Below is a small trained network, with its code and all its weights. Each question gives an input and a class and asks what happens when units are switched off, that is, made to give their printed mean instead of their output.

import numpy as np


def w(rows, s, z=0):
    codes = np.array(rows[::2]) - 128.0
    scale = np.full(codes.shape[1], s)
    scale[-1] = z or s
    return codes * scale


def f(y):
    return np.maximum(y, 0)


def log_softmax(a):
    a = a - a.max(-1, keepdims=True)
    return a - np.log(np.exp(a).sum(-1, keepdims=True))


def net(x, mask):
    res = np.array(x, float).reshape(1, 2) / 4 @ E
    y = f(res @ A[0][:, :-1].T + A[0][:, -1])
    res = res + np.where(mask, y, B[0][:, -1]) @ B[0][:, :-1]
    return log_softmax(res[-1] @ U[:, :-1].T + U[:, -1])


A, B = {}, {}
E = w([
[254,114,141,195],'x0',
[173,208,232,57],'x1',
],0.0089)
A[0] = w([
[57,112,137,93,107],'n0',
[27,151,94,110,11],'n1',
[169,96,187,207,78],'n2',
[174,214,204,40,156],'n3',
[209,128,122,152,64],'n4',
[74,91,163,88,52],'n5',
[187,146,101,176,66],'n6',
[47,121,157,82,48],'n7',
[89,56,92,179,3],'n8',
[81,87,43,195,74],'n9',
[98,133,43,254,186],'n10',
[225,128,123,184,54],'n11',
[87,177,103,125,70],'n12',
],0.0091,0.0045)
B[0] = w([
[129,85,66,93,178],'n0',
[78,97,135,92,177],'n1',
[17,19,126,70,176],'n2',
[2,195,190,169,255],'n3',
[55,79,154,22,173],'n4',
[50,50,116,45,154],'n5',
[47,52,147,37,165],'n6',
[104,55,117,88,175],'n7',
[5,156,232,146,175],'n8',
[20,154,233,169,212],'n9',
[48,199,185,174,244],'n10',
[66,63,133,40,192],'n11',
[82,35,114,59,147],'n12',
],0.0065,0.0083)
U = w([
[128,10,113,28,91],'0',
[114,220,189,181,51],'1',
[162,171,95,159,245],'2',
[236,118,33,145,56],'3',
],0.012)

Each question gives the input, the list of numbers given to net, and the class t.
The units are the neurons (one row each of A and B). Each row of codes is followed by its name. A weight is (code - 128) times the scale printed after its matrix; where a second scale follows, it is the last column's (A, B and U).
mask holds one flag per neuron, in row order. A switched-off neuron (its flag False) gives its mean, the last column of its row in B, instead of its output. The means were averaged over made-up inputs and are rounded, as every weight is.
A unit's drop is (log p(t) with every unit on - log p(t) with that unit switched off) / (log p(t) with every unit on - log p(t) with every unit switched off).
The circuit of an input: a set's keep is (log p(t) with only the set's units on - log p(t) with every unit switched off) / (log p(t) with every unit on - log p(t) with every unit switched off). Starting from the 12 units with the biggest drops (on a tie, the unit counted first), units are removed one at a time, each time the one whose removal leaves the highest keep (on an exact tie, the one counted first), for as long as the keep stays at least 0.8.
units of the circuit, in order: the units of the circuit, biggest drop first
unit that matters most: the unit with the biggest drop
k most important neurons: the k neurons with the biggest drops, biggest first
drop of u: that unit's drop, to one decimal
input [3,-5], class 1: 2 most important neurons -> n10; n9
input [4,-8], class 1: units of the circuit, in order -> n10
input [4,4], class 0: 3 most important neurons -> n10; n9; n11
input [6,5], class 0: units of the circuit, in order -> n11; n2
input [-3,1], class 2: 4 most important neurons -> n11; n2; n4; n6
input [-3,-1], class 2: 2 most important neurons -> n11; n2
input [4,2], class 0: units of the circuit, in order -> n10; n11
input [3,-6], class 1: 2 most important neurons -> n10; n9
input [5,-7], class 1: 3 most important neurons -> n10; n9; n8
input [-1,3], class 2: 3 most important neurons -> n10; n9; n8
input [-4,-7], class 1: drop of n9 -> 0.1
input [5,-8], class 1: drop of n10 -> 0.8
input [4,3], class 0: drop of n2 -> 0.2
input [-1,-2], class 2: unit that matters most -> n3
